[  6   7  -7  30  37  24 -21 -44   5 -26 -16  35  -6  -3   4  -9  41  -1
   9   7  -2  12   2   1 -39 -35  15   5  54 -18  11  51  -8 -26  -1] : K650
[ -5  -8  -9  21  52 -14 -18 -35 -16 -25  19  12  11  28 -30  24  16  43
  54 -26  14  -9 -15  11  23 -18  27  18  19 -14 -22  29  17 -30  10] : K194
[  9  -3   9 -11  -4   8 -64  30   0  17 -11  31  12  11  15   8   6   8
 -15  -3 -13   0  10  25 -42 -28  15   6  10 -59  -2  -7  28 -35  -1] : K45
[-23  -3  36 -15  30  -2  36 -56 -38 -63  -7  53  -6   1 -17 -32  56  27
  -3 -26  -1   1  33  37  85 -34  70  27  -6 -55 -35 -25  11 -16 -34] : K702
[ 10  30   4   7  46  33 -18 -28  23  16 -21 -26  10  18  18   9  26 -11
  12 -34  39 -29  -6   9  -8  18  16   4 -15 -19   9  19 -26 -24  32] : K110
[-28 -43  -6  -8  42 -22  16   4 -16 -22 -38   5  -5  36 -27   9   5  26
   8  11 -17 -13  40  17  36 -24  11  21  19 -46  -3   4  44 -12 -12] : K964
[ 23  41  36   6  14  49 -37  46   6  19  11   4  24  10  36  19  15  -3
  27  12  14   4  -6   5 -81   3   9  16  14 -46  10  -2   5   6  -7] : K413
[ -8   1   0 -10  37  -7   1   0   9 -30 -35  34  11  15   5  25  52   6
 -28 -21  10 -10 -10  27  -4 -13  13   6   8 -38   8 -25 -22 -19 -14] : K413
[ 17  30  29  28  34  -9  -8  37 -11  45 -31   1   5   6  -8  -7  -1 -12
  36  16  21  -4  22  -6  -9   6  19   7 -16 -17 -27  -8   9  -9  11] : K382
[-19 -16 -23  27  30  11 -54 -16  39 -11  11  36  -7  20  44 -17  10  19
  -6  -6  10  12  28  23  13   8   6   5  -2 -13   4 -21  32 -11  14] : K110
[ 29  34  29   2 -17  35 -18  22 -22   1 -20 -46  32  -4 -26   4 -37  -2
 -13 -23   9 -11 -21  74 -52 -21  28  14 -25 -19 -23  13  48 -27 -34] : K999
[ -2 -10 -20   4  62  -5 -52 -13  -7   2  -1  11  -7  17   8  -4  18  27
  -5  -1  25  18 -12  12 -41 -48 -22   6  30 -10  -4  75  -5 -32  10] : K110
[ 11 -12  17  13  10  -7  -4 -22  -5  43  -9 -15  22  46  -2   1 -20  -9
 -15  16  29  -7  -6  -2 -42   5   5  21  15 -11 -12  49 -21   5  11] : K475
[ 10 -12  11  -6  25  16 -26  -6   3  -7 -20   0   4  51  -3  -4  10   5
 -17  -4   3 -23  26   9 -12 -23  27  23  24 -31   7  57  17  -5  -5] : K110
[  2 -16  35  52  19 -36   4   4 -14 -24   8 -16  -4  25  -4 -13 -21   4
  18  14  33  -1   7 -13  19  10  21  25  27  39 -27   7  12  16  -9] : K702
[ 26   1  33  15  -9  -5  -5  -3  -4  27 -26  25 -33   6 -31   0 -42 -17
 -19 -19 -36  -7 -11  27  76  28 -41  -4  19 -14 -17 -37 -11  -8  -5] : K475
[ -6 -23   4   7  28  -6 -32 -44  -9 -45   9 -16 -12  13 -22   3  15  39
   9 -29  22  -3 -11  30   6 -15  32  23   7 -23  11  11  17 -11  23] : K194
[-24 -36   0 -37  51   5 -41 -39 -20 -22  -5  20 -20  24  -6  13   4  29
  10 -11 -17 -11 -11   8  62  -4   3  11  25  -5   6 -14  17  15 -22] : K650
[-31   6 -20 -15   6  38  -1 -62 -36 -19  11  20  13  17  21  41  10  27
   0 -42  24  -2 -17  66   7   6  49  17  16 -50  20 -16  12   0   0] : K999
[ 64  12  37  42 -10  17 -10  50  44  -7 -17 -32  12   7 -79   2   0 -14
   1  23  -2 -24  21 -43 -53 -12  24   5 -12 -21   2  38 -11   0  16] : K650
[-18 -48   0  -1  68   2 -27 -79 -35 -16 -25 -29  -1  25 -22  14   6  16
  18  17  24   6 -19 -10 -10 -29  13  26  30 -31  -1   8  -4   9 -14] : K999
[ 11   3  32   3 -14  18 -10  40 -27   7  -8  13   5   6   1  -5   6   9
 -13  -1   9  27  27  27 -33 -27   3  12 -22 -29  -2   5  32   7 -29] : K382
[-23   2  -9  27 -33  19  -5  -5 -20 -37   1   9   3 -12  15  12   0  12
  -6 -10  40  29  18  37 -35  -8  48   8  -6  -7  20 -39  14  -8 -12] : K999
[  8  20   0  22  47  36 -22 -30  21 -23 -11  16  30  23 -12  17  38  -1
   8 -24   0 -14 -19  41 -39  -3   6  -5  31 -70  -5  42 -11 -41  11] : K194
[ 37  -2  53 -32  25  19 -48  30  37   7   4 -26 -24   1 -11   1  23  19
  23 -29  20  -4  -2  45 -39 -34   5  15   9 -59 -30   5  46  22  13] : K194
[-10 -27  61 -42 -17  20  21  20 -10 -59  85 -53  48  43  65 -14  -5  34
  40   3 -48 -50 -73  50  36   9  -9  44  20 -26 -36  83  23  62 -89] : K964
[  9  13   8 -11  70  30  -6 -85 -10  70 -42  -5 -22  14 -42 -18   1 -16
   8  27  -6  11  13 -22  -5 -32  16  23  21 -28 -21  49   8   8  -1] : K475
[  3  29   4  32  55   3  49  79 -57  20 -21 -15  22   1 -63  32  46  -1
  37  37  30  28  20 -58 -36 -18 -12 -10 -11 -75 -13  26 -30   3  -1] : K110
[ -5  51  25  15  49  40  -1   7 -44 -14  25   7 -19  -7  -9  -2  47  39
  43 -24  50  26   9  45 -21 -30  68  30  15 -58 -20  35  36  14   7] : K110
[ 16  -5  37  17  19  63 -15  -2 -34 -48  19  17  39  25 -32  -8  50   0
  29  11 -12  -6  19  24 -66 -25  24   8  32 -90 -50  49  18 -13  -3] : K702
[-17  29 -28  22  69  -7   6 -11  13  31  14 -13  39  31 -19   9  -5   7
  28  43  37  -3 -14 -28 -53  12  35   8  24  -7  -9  76 -13   9  12] : K194
[  1  57 -20 -54  71  35  -1 -77  58  19   8  24  15 -19  -8  13  70  14
  38  -1 -29 -22 -26 -12 -28 -51  56  11   8 -69 -25  20 -16 -16 -21] : K413
[-13 -29 -10 -28  14   7 -38 -47  17  13 -18  -1 -18  35   8  -4  -5  21
 -14 -29  20   2  32  57 -28 -45  14  10  15 -18 -16  46  26 -21  23] : K475
[ 12  -2  13  11   0   7   4  -5 -11  28 -15 -21  47  42  13   9  16 -10
  32  21  -3 -32   1  -8 -40 -23  47  34  24 -44 -22  70  21  -6  -9] : K45
[ 16   7  17 -14  20  29   5  29   4   6 -13  11 -11   9  40  -2  32  -9
  -5 -14  -3  -4  10  35  -9   5 -15   7  -1 -10   2  -1  47  35  -6] : K382
[-13  21  42 -38  18   1  28 -14 -25  40  -1  12  39  -2  10  -3  14   6
  -6  24  15  16 -15 -23 -16 -26   8  19 -14 -65   0  11 -57  -9 -65] : K964
[ -9  20 -13  19  21   9  16 -47  -7 -21 -17  29   6  -6  -9 -16  15 -15
 -28  14  -2   9   8  -1 -19 -14  15  -3  28  -6   9  33 -29 -36  -9] : K702
[  7  14  17  41  46   7   3 -42  -2   6  -2 -22  26  35   0   8  -7  -5
 -22  -1  17  23  15 -23 -55  -8  10  11  52 -28  -7  31  28  27 -21] : K413
[ 22  15  27  18  27  29   3 -67  26  -1   1 -23   4  11   1 -35  10 -20
 -41  17   8  10   5 -25 -41 -25   7  15  26  -8  15  96 -31  12  -8] : K702
[ 22  -3  47  46  18  13 -92  44  19 -11 -19  16  -8  27  32   1  -2  -8
  11  -6  33   6  20 -10 -32  -1  -1  11   8   2  18 -35  -8 -37 -11] : K110
[ 13  14  13   7  -7 -15 -12  37 -20   5 -26 -20 -14  -8  11   0  -9  -3
  21   1 -15 -12   5  -6   5 -28   8  10  17  -9  19  32   3 -35   3] : K45
[ -8  16   2  35  20  11  10  -4   7  -3  17   0   9  13 -10  -3   5  16
  10  12  11  10  23  -4 -20 -10  23   8  19 -35   6  67  -8  -2  14] : K964
[-11   3  22  25  59 -28 -25 -30 -84  23 -35 -46 -22  23   0  -9 -13 -21
   7 -20  26 -18  23 -23  43  35  59  11  50   7 -19 -21  63  34  43] : K45
[-20 -45 -13 -25  38 -15 -39 -25 -15 -28  14  -3  -5  28 -21  16  16  33
  34   6 -13 -28 -28  24  -2 -14  28  19  22 -15 -32   5  29  17 -10] : K382
[-24  46 -21   8   5  46 -31 -47   7  15 -34  66  18 -11 -20  26  57 -26
 -23  25  11  31 -20  14 -94 -32  68   4  34 -51  23   6 -37 -29 -55] : K194
[ 10   6  40   1   2  23 -12  23  14  -1  17  10  13  11   3  -1   4   6
  39  -1 -20   6  -3  16  -3 -23 -13   4  -9 -32 -44   6   0 -12 -46] : K475
[-27 -19 -20 -59  65  35  20 -78   2 -30   5 -46  11   1  28 -20  36  38
  75  22 -19 -42  -4  19  -5 -13  60  54 -49 -28   6 -23  69   4 -14] : K382
[-10 -36  26 -42  63 -16 -41   4  34 -27  16 -11   4  24  31  -2  15  45
  27 -35  37 -22 -27  48  13 -24  -6  15  -3  -9 -41  12   4 -10  -6] : K45
[-32 -20 -10  36  52 -62 -47  48 -54 -15   5  24  16  44 -25  -6 -23  -7
 -17  56 -13  -5 -17 -53  16  27   5 -14  27  43 -32   8 -24   3 -17] : K475
[ -4  16 -18  23   9  12  14   1  -8  -9   9   3  48  10  19  11  37   8
  28  -2 -12 -16   8  -4   4  12  29  10 -35 -24 -14 -19  28 -11   6] : K413
[-27  67   6 -23  95  40 -11   2 -48  -8  -1  -2  49   6   6   3  18   2
  35  -9  33 -35 -35   5  14  55  27  -9 -39   3  -7  -6 -55 -34   9] : K413
[-30  -9 -10  12  44 -14 -27 -36  13 -30  -8  10  -6   0   1  11   8  28
  -5  -6  12  12 -13  25  18 -13  12  12 -16 -14  11 -35  -9 -36 -14] : K702
[ 12  19  15  11 -24   6 -21  18  27   8 -27  35   1   7  -6   8  -8  -5
 -23  -5  -8   7  41   3 -22 -20  26  -1 -19 -24  25 -24  -6 -35 -28] : K382
[ 16  16  22 -40  25  26  26  90  24  52  -9  35 -15  -9  10 -29 -30 -10
  -2  52  -8  12  30  17  -7  21 -50   2  12 -40 -21 -34  38  34 -30] : K110
[ -2  12  -3  44  66  41  -5 -33 -46  21   5  39  50  44  -7  26   9  -2
  22  18   4  22  15  -2 -90  19   0   4  48 -89 -24 -17  36 -25   8] : K475
[ 12   7   5  18  26  19 -20 -49  -4  17 -10  37   5  25   6   5  35  -4
 -11  22  -2   3   9 -31 -30 -19  49  28  49 -38  26  37   3  19  -3] : K650
[-15  18  17   0  71  -4 -57 -17  13  38  24 -10   7  28  44 -11 -22  18
  25  11   5 -12 -29  -8  41  31  17  22 -34   2  -6 -12  -5   7   3] : K475
[  6  37  22  44  29   4  20 -13 -30  41   2 -34  30  29  -2   2 -63   9
  19   4  33  23  44 -10 -20  -8  30  14  22 -43  -9  42  39   2  -2] : K999
[-21  13   7   9  46  -5   6  18 -15 -60  32 -28  -2   7  -5   1   3  36
  59  -5  13 -28  -5   8  24  21  33   8  13 -48  -5  -3 -14 -16  19] : K110
[ 14  30  16  15   0  35 -15  26  74  54 -22   4  19  26  60   9 -22 -19
  11  -1  23 -14  10  39   8  16  21  21 -28  11  -2  -7  30  19 -26] : K999
[ -3 -12 -21  41   9  -2 -26  -9   2 -19 -32  23  14  11   7  -8  10   5
 -38  19  10  26  23  17 -42 -48  17   8   4 -28  20  41   2 -35  -3] : K999
[ 27 -11  25 -20 -32   1  -2  21  31   9 -15  39   8  11  -1   2  11  -3
 -39 -11  -4 -10   8  42 -26 -15   0   0  32 -60 -17   2   2   4  -8] : K650
[ 22  17  53  -1   6  10 -21  41  10  27 -23  15   7  16  -7 -12 -30   2
 -23   1  13   7  32  35 -49 -24   2  14  21 -48  -8  16  20 -28 -23] : K964
[-28 -14 -35  12  47 -14 -45  -5  15 -10  -7  34 -31   9  10  14  25  26
  37  -8  -3 -12   4  30  46   9  19   0  -4  -6  -3 -26  13  -7  38] : K382
[ -7  19  12   8  18  47 -78 -12  35  -5 -11  -4  14  -7   9  20  15  -4
  35  13  21  -9 -32  29 -92  -2  35   3  21 -49  10 -14 -36 -32  -5] : K650
[ -6 -23  -5   0  -4 -21  -3 -42 -48  31 -10  17  11  21  14  16   4  20
   6  -3  -8  21 -15  37 -26 -49 -19  17  47 -65 -17  52   8 -17 -19] : K382
[ 11 -20  -1   7  21  27 -41 -34  49   0  -5  -9  10  31 -10   9 -13  -3
   4  26  -6 -21  15 -24 -24  -3  25  10  12 -40  19  14 -14   6  11] : K999
[   7  -15  -25   37  -15   19  -89  -19   14 -114   27  -19    3  -27
  -16   16   53    6  -32  -51  -51   16  -35   -7  -49  -40  -23  -41
   -7   12   30    2    5  -53  -20] : K194
[ -5  -6   0 -31  27  20  -7 -42  20  -7  11  -1  -8   5   9  -6  15  23
  10 -15  13  -6  -1  18   1 -18  25  24  -3 -14  -7 -10  23   3 -23] : K110
[ 19   8  25 -14  23  29 -13   6  95 -20  -6 -31 -44  24  -1  23 -21  10
  53   2 -19 -32   7  26 -34 -27  21  30  45 -17  14  22  24   2 -21] : K475
